Each row is followed by its class.
[ 14  -1  -8   7  -5   4   2  -8 -34  15  -5   5   0  -7   5  -7  11  -5
   5  -5 -21  18  -6  49  28  -4  -2 -24  -7  28 -10   7  46  21  -7 -26
  12   4  -4 -16   0  10  31  15  12 -19  -5   1 -17  -7 -47   0  26 -65
   3   9 -74  -7   9  -8  16  13   0   5  33  21  11  -6   9  60   2 -16
  16 -24 -31 -20 -20  11 -21 -13  33  -5 -15 -10   8  17 -38 -47  -7  -9
  -7  26   3  -4 -25 -48 -20   7  -9   4  -4  15 -32 -27   7  18   5 -13
   3  18 -24  -9 -16  -4   6  11  20  -5   0  12 -25  11   3 -16  10  10
   9  -5]
<56>
[ 13 -50   5   7  -1   3  14  -2   3   3  -3  -9  -1   3  32   2  17 -21
   3 -13   4  18  17  27  39  -9   1 -18   5 -26  13  19  36   5 -46 -44
  35 -13   7  16 -13  16  10  10  39   9  -5   4 -12  40 -56  13  10  12
  25  11 -33 -32   9  -4  -2  11   5  -4  64  11 -10  23   6  -1  -5 -22
  29 -19 -15 -12 -21  -2  -8 -11  30  -4  13   1  23   6  -4 -59  -7   7
 -51  35  17  22 -23 -28 -20   3 -20   0   1   7 -29  -5  20 -17  31 -17
 -31  28 -20  -6 -33   0  29  -1  16 -10  27  10 -33  25  -8  19  22  -1
  19  -2]
<63>
[ -2 -39  30  -4   9  -2  -5   0  -9 -13  13 -17 -11 -11  -9   6  18  11
   8 -13  11  12   1  48  47  -9  -1  33  -6 -11  11  -7  15   8 -24 -28
  41  12  -3  10 -15  12 -26   7  22   2 -12   0 -12  34 -28 -23  28  29
  15   7 -42 -16   3  -1   5  10   3  -4  23   2  18  21  15  38 -25 -17
  21 -16 -14 -20 -47   9   3  -6  41  15 -36 -11  -2   6 -20 -47  11   9
  -5  74   8  -2 -28 -44 -15   3 -27 -13  -2  10 -12 -12   3   0  14 -14
 -22  26 -14 -16 -31   9  11  -9  26  -1  11  19 -15  10   9   2  14  -7
  -6   1]
<63>
[  0 -20   3  -8   4   8   2   8 -64  13 -28 -49   2 -37 -16  -7  14  -9
  15  -3   6  37   5  48 -46   2  -4 -26   2   5  -1  23  63 -11  -4 -39
  20 -12   0  -8   0  30  16   5  22   9  -3  -6 -11  -4 -68  -3  -1  22
  -3 -16 -29 -16  13  -6  11  20   7   7  62   6  25  -8   9  41 -24 -38
  18 -14 -79 -29 -51   7  -8 -24  41   2   1   3 -16  14  -4 -36  18  -1
 -66  50  23   8 -32 -26 -23  14 -32  -8   6  28 -60 -39   7   5 -13  -4
  -2  16 -12 -22 -11  18   8   5  25 -15   7   6 -28  22  -2   4  25   0
  12   2]
<56>
[ 10  -9   0  12  -5   8 -14  12 -33  10   1   1   5 -42   1  -9  20   0
 -14  -9  -3  18  -7  35   3 -12  -2  -1   1  21  -6  14  29   6 -12 -21
   6   7  -3  -5   5  25   4  -5   6  -5   4 -12  -8  -5 -36  -5  18 -19
  -5  12  -8  18 -12  -3   7   7   4 -17  44  21   9 -60 -11  21   2   5
 -16 -12 -25 -21   1 -21  47  -8  49   5 -10  19   0   5 -14 -25   7  -2
  -7  13 -24   2 -22  24 -11   9 -13  23   2  12 -15 -30   3   5   3  -8
 -20  18 -22 -17 -13   0  50   7  35  -1 -12   7  -8   8 -12   7  -2   0
  20  -6]
<56>
[  5 -41 -11   0  -4   2  -1  -5 -21  -4  14   0 -24  40  19  -4  13 -19
  -4  -1  -8  -1   3  55  71  -9  -2   6  14  -8  17  12  20  25 -23 -52
  32  -7   7  16 -21  24 -10  18  27  -6 -18 -14 -20  24 -39 -14   6  15
  18   8 -43 -35  14  12  10  -2   5  11  19   4  50  14 -13  14 -15 -17
  29 -23 -24 -31 -45  -4 -11 -13  37  -2 -26  -6  10  10 -27 -71  16  11
   7  73 -11  -7 -32 -69 -23   3 -13 -32  10 -14   2 -16  14  -3  29 -46
 -10  15 -30 -14 -42   3  11 -13  23  -7   9  22 -40  -5  -2   7  30   6
   6   5]
<63>
[  8 -10   6  -2   1 -18  21   7 -34 -16  -8 -35   3  19   2   6  -9 -21
  13  -3  -1   8  -3   9  50   4  -8   5  -8  -8 -13  17  19  -1 -32 -12
  26  -2  -8  -4   6   9  -6   0   6   3   1  20  -4  27 -25  -7  -7  18
  18  -2 -18  -8  15  -1 -14   5   6   0   8 -10 -38  13   4   8 -12 -11
   9 -24   0   4   5  -9 -37   7   6   2  -6  -3   9  -1  -9   7  -2   1
 -26  14   9 -14  14 -58 -12 -22   2  18  -3   7 -13   4  11  -4  11  31
 -14  10   1   8  -4   0   9   1   9   0   1   1  22  29   1  23  24   8
  -5   1]
<64>
[ 14 -16 -12   6   2  -5   8   6 -64   9 -26 -32  -4 -45 -18 -11  14  -3
  19 -17  -5  40  -1  82 -49  -2   0 -43   1  38 -24   6  86 -10 -26 -45
  20  24   0 -15   3  41  25   0  26   1  -1   3  -7  -5 -86   2  -5  12
 -21  -2 -48  -3   9  -6   9  15  11  11  35  14  22   2  10  23  -9 -27
   5 -24 -96 -33 -42  10   5 -13  50   5   8  -7  -5  22 -12 -49  -4  14
 -61  60  28  -1 -25 -24 -25   3 -44  17   7  25 -71 -29  -1 -21  -9 -14
 -17  27 -12 -28 -30   6  16   7  30  13  11   1 -37  33 -12  16  27  -2
  17   3]
<56>
[  2 -22   2  10   2 -16  21   2  26  -3 -17 -22 -43  10  12   5 -18 -24
  -8   2  13 -53   2   5 -10  32  -2  19  -2 -62  19 -22  -9 -13 -67  -9
  36 -16   0  10  48   0 -11  15  24  -4  19  -5  44  55 -18 -14 -23 -21
  17  17 -32 -25  13  -2 -52   5  11  13 -41 -15 -12  -4  41  -8 -30 -33
  -6  -9 -18  21  -5  -5  -5  29  -6 -10  19   1   5   2 -20 -24  14 -15
  -4  11  15  -7  10  -8  -1  -2  33  -1 -12  -3   8  17  12 -19  23 -16
 -12   9  -2   2   1  -8  26 -18  -6   4  14  -5   6  12  -7   3  48 -30
  -5  -2]
<51>
[ 18 -33 -13  -8 -14  18   4   8 -63  18 -19 -35  15 -25   1   6  11 -11
  14   2  -7  41  25  56  -3  -9   1 -58  12  35  -8  31  72  14 -17 -56
  18   1  -2   0  -6  41  30  17  26  11   4  -2 -18  10 -79   8  -2  14
   6   7 -49 -19  19   1   9   1   1   3  82  22  15   0   3  10  -1 -11
  28 -22 -59 -46 -34  -3   0 -24  45   4  13   1   7  24  -7 -46  -3   2
 -54  21   2 -30 -35 -52 -28   1 -36  16   2   9 -53  21   9  -1  11 -18
  -9  25 -26 -30 -28   7  13  19  25  -5   6  24 -46  15 -14   9  15  -2
  25  -4]
<56>
[ 11  19 -20   3  -5 -31  27   5 -15  -7  30 -11  -9  53  -4  -9  -5   4
   4   6  -4  -5  -5  -8  90 -40   4  41   4   0 -24   2   5   5 -65  -7
  24  -4  22 -21  40   4  29   7   1   7  13  43  19  21 -32  14   3 -17
 -16   2 -12  -9   4 -16 -11 -24  15   1 -11 -24 -79  -8   7   4   2  -9
   3   1   7  24  18 -12 -22  26   0 -15 -30  -9   9  95  -1  -4  12   1
 -11  -1  22 -10  29 -83   0   6  23   8  14   4   6  16 -10   5  -5  59
  -1  -9   9  22   7 -20   7  -2  22   6   1   7  33  31  18   6  26   5
  -7  -5]
<64>
